Below are the code and all the weights of a small trained network. Each question names an input and a target symbol and asks about switching units off, where a switched-off unit gives its printed mean instead of its output.

import numpy as np


def w(rows, s, z=0):
    codes = np.array(rows[::2]) - 128.0
    scale = np.full(codes.shape[1], s)
    scale[-1] = z or s
    return codes * scale


def f(y):
    return y / 2 * (1 + np.tanh(0.7978845608 * (y + 0.044715 * y**3)))


def softmax(a):
    e = np.exp(a - a.max(-1, keepdims=True))
    return e / e.sum(-1, keepdims=True)


def log_softmax(a):
    a = a - a.max(-1, keepdims=True)
    return a - np.log(np.exp(a).sum(-1, keepdims=True))


def net(x, mask):
    ids = ['Ωαβεημ'.index(c) for c in x.split()]
    T = len(ids)
    res = E[ids] + P[:T]
    r = res
    for j in range(3):
        rows = slice(2 * j, 2 * j + 2)
        q, k, v = (r @ M[0][rows].T for M in (Q, K, V))
        z = softmax(np.where(np.tri(T) > 0, q @ k.T / 2**0.5, -1e9)) @ v
        o = O[0][rows]
        res = res + np.where(mask[j], z, o[:, -1]) @ o[:, :-1]
    y = f(res @ A[0][:, :-1].T + A[0][:, -1])
    res = res + np.where(mask[3:11], y, B[0][:, -1]) @ B[0][:, :-1]
    return log_softmax(res[-1] @ U[:, :-1].T + U[:, -1])


Q, K, V, O, A, B = {}, {}, {}, {}, {}, {}
E = w([
[119,139,56,152,98],'Ω',
[118,117,146,147,146],'α',
[120,195,75,180,118],'β',
[137,125,159,113,137],'ε',
[73,203,136,132,32],'η',
[154,249,75,50,87],'μ',
],0.019)
P = w([
[10,114,59,98,189],'0',
[113,111,90,131,157],'1',
[124,141,99,135,169],'2',
[126,132,111,141,117],'3',
[137,141,118,146,109],'4',
[143,149,131,148,99],'5',
[155,153,136,149,85],'6',
[167,157,142,156,76],'7',
[165,161,148,154,65],'8',
[165,162,151,154,43],'9',
],0.013)
Q[0] = w([
[130,120,96,81,254],'head 0',
[45,200,98,161,128],'head 0',
[39,125,155,124,82],'head 1',
[47,161,149,95,119],'head 1',
[34,141,112,106,111],'head 2',
[50,141,180,147,81],'head 2',
],0.016)
K[0] = w([
[3,119,81,62,188],'head 0',
[165,194,210,101,94],'head 0',
[36,133,66,134,96],'head 1',
[68,194,88,107,111],'head 1',
[78,156,177,152,167],'head 2',
[35,115,169,223,127],'head 2',
],0.013)
V[0] = w([
[104,166,125,134,76],'head 0',
[187,132,158,6,104],'head 0',
[183,146,84,86,159],'head 1',
[75,116,105,136,191],'head 1',
[164,107,123,162,68],'head 2',
[160,147,172,127,99],'head 2',
],0.014)
O[0] = w([
[121,34,70,136,237,248],'head 0',
[180,203,101,1,164,117],'head 0',
[127,36,138,56,34,140],'head 1',
[30,203,179,128,96,158],'head 1',
[45,76,153,161,87,109],'head 2',
[59,193,180,226,185,94],'head 2',
],0.0084,0.013)
A[0] = w([
[117,242,129,203,67,166],'neuron 0',
[130,183,151,130,74,194],'neuron 1',
[121,143,175,48,133,253],'neuron 2',
[195,141,54,134,49,136],'neuron 3',
[94,43,188,165,85,125],'neuron 4',
[80,139,99,141,61,202],'neuron 5',
[73,112,250,135,181,162],'neuron 6',
[192,77,118,168,230,90],'neuron 7',
],0.011,0.0057)
B[0] = w([
[184,172,137,167,147,184],'neuron 0',
[164,108,154,116,93,139],'neuron 1',
[169,56,131,179,127,208],'neuron 2',
[77,182,164,110,147,254],'neuron 3',
[10,158,102,116,189,209],'neuron 4',
[123,95,194,123,99,236],'neuron 5',
[156,212,144,63,102,159],'neuron 6',
[156,129,111,81,72,212],'neuron 7',
],0.014,0.0081)
U = w([
[164,178,196,131,84,115],'Ω',
[159,158,86,55,130,106],'α',
[179,73,195,159,80,206],'β',
[171,27,44,193,101,157],'ε',
[137,99,116,230,254,169],'η',
[108,89,145,106,117,3],'μ',
],0.0082,0.0049)

Each question gives the input, a string of symbols that net reads in full, and the target symbol t.
The units are the heads (2 rows each of Q, K, V and O) and the neurons (one row each of A and B). Each row of codes is followed by its name. A weight is (code - 128) times the scale printed after its matrix; where a second scale follows, it is the last column's (O, A, B and U).
mask holds one flag per unit, heads first, then neurons. A switched-off unit (its flag False) gives its mean, the last column of its rows in O or B, instead of its output. The means were averaged over made-up inputs and are rounded, as every weight is.
A unit's drop is (log p(t) with every unit on - log p(t) with that unit switched off) / (log p(t) with every unit on - log p(t) with every unit switched off).
The circuit of an input: a set's keep is (log p(t) with only the set's units on - log p(t) with every unit switched off) / (log p(t) with every unit on - log p(t) with every unit switched off). Starting from all 11 units, units are removed one at a time, each time the one whose removal leaves the highest keep (on an exact tie, the one counted first), for as long as the keep stays at least 0.8.
circuit, biggest first: the units of the circuit, biggest drop first
unit that matters most: the unit with the biggest drop
top k neurons: the k neurons with the biggest drops, biggest first
which heads matter: for each layer, one digit per head in row order, 1 if its drop is at least 0.15 and else 0, layers parted by /
input μ β β, target α: unit that matters most : head 2
input μ β Ω α, target μ: circuit, biggest first : (head 0; neuron 4; head 1)
input η ε Ω β, target Ω: circuit, biggest first : (head 0; neuron 2)
input η ε α, target α: circuit, biggest first : (neuron 7; neuron 2)
input η η μ Ω μ η ε η ε, target ε: circuit, biggest first : (head 1; neuron 3)
input α ε α η η η, target α: circuit, biggest first : (head 2; head 1; neuron 7; neuron 2)
input ε ε ε α, target β: circuit, biggest first : (head 0; neuron 3)
input α α Ω ε μ η β β Ω, target η: circuit, biggest first : (head 0; neuron 4; head 2)
input Ω Ω η, target Ω: circuit, biggest first : (head 1; neuron 0)
input η μ μ η, target η: circuit, biggest first : (head 1; head 0)
input ε β η η, target ε: top 3 neurons : (neuron 3; neuron 7; neuron 4)
input μ Ω η η μ η, target μ: which heads matter : 111
input β ε η β η η ε, target α: circuit, biggest first : (neuron 7; neuron 5; head 1)
input β η ε, target μ: which heads matter : 100
input μ η ε, target ε: unit that matters most : neuron 2
input η Ω η η ε μ α, target ε: top 2 neurons : (neuron 3; neuron 5)
input ε β Ω η β, target ε: which heads matter : 100
input Ω α α ε η ε β β ε Ω, target Ω: top 2 neurons : (neuron 3; neuron 2)
input η β β Ω β η, target η: circuit, biggest first : (head 0; head 1)
input Ω Ω Ω Ω, target μ: top 2 neurons : (neuron 4; neuron 5)
input Ω ε α α ε, target Ω: top 2 neurons : (neuron 6; neuron 2)
